Below is a small trained network, with its code and all its weights. Each question gives an input and a class and asks what happens when units are switched off, that is, made to give their printed mean instead of their output.

import numpy as np


def w(rows, s, z=0):
    codes = np.array(rows[::2]) - 128.0
    scale = np.full(codes.shape[1], s)
    scale[-1] = z or s
    return codes * scale


def norm(h):
    return h / np.sqrt((h * h).mean(-1, keepdims=True) + 1e-5)


def f(y):
    return y / 2 * (1 + np.tanh(0.7978845608 * (y + 0.044715 * y**3)))


def log_softmax(a):
    a = a - a.max(-1, keepdims=True)
    return a - np.log(np.exp(a).sum(-1, keepdims=True))


def net(x, mask):
    res = np.array(x, float).reshape(1, 4) / 4 @ E
    u = 0
    for l in range(2):
        y = f(norm(res) @ A[l][:, :-1].T + A[l][:, -1])
        res = res + np.where(mask[u : u + 8], y, B[l][:, -1]) @ B[l][:, :-1]
        u += 8
    return log_softmax(norm(res)[-1] @ U[:, :-1].T + U[:, -1])


A, B = {}, {}
E = w([
[151,68,81,154,96,187,39,253,179,85,225],'x0',
[133,119,30,147,125,116,174,92,31,128,223],'x1',
[138,118,170,131,79,234,135,63,101,183,142],'x2',
[113,157,59,88,125,130,78,111,136,92,115],'x3',
],0.0061)
A[0] = w([
[103,131,181,138,119,154,96,170,162,93,19,82],'L0N0',
[140,150,78,148,133,131,191,99,145,61,197,118],'L0N1',
[138,98,126,110,75,227,102,108,97,206,122,86],'L0N2',
[105,92,97,174,138,3,139,180,179,70,121,7],'L0N3',
[182,130,146,142,107,181,121,112,207,119,69,87],'L0N4',
[145,158,151,162,177,141,123,135,202,118,182,80],'L0N5',
[151,132,158,152,146,172,74,229,156,108,148,66],'L0N6',
[162,119,108,180,90,177,192,115,50,64,174,119],'L0N7',
],0.006,0.0015)
B[0] = w([
[88,128,174,184,68,93,158,156,64,64,127,232],'L0N0',
[120,121,177,197,80,128,186,134,161,144,96,169],'L0N1',
[147,141,143,61,172,105,158,137,226,131,177,219],'L0N2',
[149,152,165,49,114,150,145,115,157,101,255,236],'L0N3',
[165,147,143,85,47,103,100,135,81,88,144,191],'L0N4',
[200,132,124,94,108,165,99,120,103,192,51,154],'L0N5',
[118,111,135,196,211,123,144,98,164,131,117,254],'L0N6',
[164,201,134,154,70,77,112,121,157,61,98,197],'L0N7',
],0.0079,0.0045)
A[1] = w([
[72,125,147,50,228,50,163,135,153,171,183,202],'L1N0',
[47,123,150,83,141,91,192,99,87,159,56,179],'L1N1',
[139,125,36,145,21,70,185,117,123,172,169,78],'L1N2',
[253,87,123,33,58,199,117,51,162,185,111,58],'L1N3',
[141,158,128,254,119,134,93,165,159,74,115,253],'L1N4',
[139,96,112,231,169,178,70,180,142,157,157,65],'L1N5',
[144,89,85,181,177,106,90,112,212,171,148,117],'L1N6',
[132,160,227,110,111,163,90,172,126,124,112,100],'L1N7',
],0.0071,0.0022)
B[1] = w([
[190,116,125,50,141,204,119,140,201,146,197,211],'L1N0',
[91,66,26,203,200,174,55,122,178,206,121,228],'L1N1',
[78,120,226,161,41,64,75,204,39,74,75,185],'L1N2',
[224,87,113,22,158,119,124,230,157,110,145,183],'L1N3',
[141,98,153,133,148,60,140,39,49,196,34,255],'L1N4',
[16,175,10,91,129,254,128,63,137,160,99,190],'L1N5',
[132,132,95,141,218,140,165,118,153,192,106,170],'L1N6',
[107,179,80,153,73,42,164,143,33,56,176,212],'L1N7',
],0.0066,0.0061)
U = w([
[134,148,157,206,48,53,96,136,56,68,51,253],'0',
[101,74,21,170,215,231,73,82,196,248,76,147],'1',
[255,140,154,13,139,137,136,193,218,110,215,32],'2',
],0.0079,0.00053)

Each question gives the input, the list of numbers given to net, and the class t.
The units are the neurons (one row each of A and B). Each row of codes is followed by its name. A weight is (code - 128) times the scale printed after its matrix; where a second scale follows, it is the last column's (A, B and U).
mask holds one flag per neuron, layer by layer. A switched-off neuron (its flag False) gives its mean, the last column of its row in B, instead of its output. The means were averaged over made-up inputs and are rounded, as every weight is.
A unit's drop is (log p(t) with every unit on - log p(t) with that unit switched off) / (log p(t) with every unit on - log p(t) with every unit switched off).
The circuit of an input: a set's keep is (log p(t) with only the set's units on - log p(t) with every unit switched off) / (log p(t) with every unit on - log p(t) with every unit switched off). Starting from the 12 units with the biggest drops (on a tie, the unit counted first), units are removed one at a time, each time the one whose removal leaves the highest keep (on an exact tie, the one counted first), for as long as the keep stays at least 0.8.
units of the circuit, in order: the units of the circuit, biggest drop first
top k neurons: the k neurons with the biggest drops, biggest first
top k neurons in layer l: the k neurons of layer l with the biggest drops, biggest first
drop when u is switched off: that unit's drop, to one decimal
input [-5,1,7,8], class 2: units of the circuit, in order : L1N3
input [3,-3,1,-4], class 0: top 2 neurons : L0N0; L0N4
input [8,7,-5,3], class 1: top 3 neurons : L0N0; L0N4; L1N5
input [-8,-6,-8,8], class 1: top 3 neurons : L1N1; L0N2; L0N7
input [5,-6,-5,4], class 0: units of the circuit, in order : L0N0; L1N4
input [-7,-1,-7,3], class 1: top 2 neurons : L1N1; L0N2
input [6,8,5,-7], class 0: top 2 neurons : L0N7; L1N2
input [1,-3,4,4], class 2: top 2 neurons : L0N2; L0N7
input [0,2,-3,6], class 2: top 2 neurons : L0N3; L0N0
input [3,4,2,8], class 0: top 2 neurons : L1N2; L0N6
input [-1,-4,5,-5], class 2: top 2 neurons : L0N2; L1N3
input [0,-2,2,0], class 0: top 3 neurons : L0N0; L0N4; L0N3
input [2,-4,-3,-8], class 0: top 2 neurons in layer 0 : L0N2; L0N0
input [4,-2,0,4], class 1: units of the circuit, in order : L0N6
input [8,-3,-6,6], class 1: top 2 neurons in layer 0 : L0N6; L0N2
input [-2,5,7,2], class 2: top 3 neurons : L0N2; L0N0; L1N3
input [7,8,-1,8], class 0: top 2 neurons : L1N2; L0N7
input [7,-2,4,-3], class 1: drop when L0N6 is switched off : 0.4
input [1,3,7,1], class 2: drop when L0N2 is switched off : 0.9
input [-8,5,-7,4], class 1: units of the circuit, in order : L1N1
input [4,-5,-2,-3], class 0: drop when L0N0 is switched off : 0.8
input [8,1,2,0], class 1: drop when L0N0 is switched off : 0.0
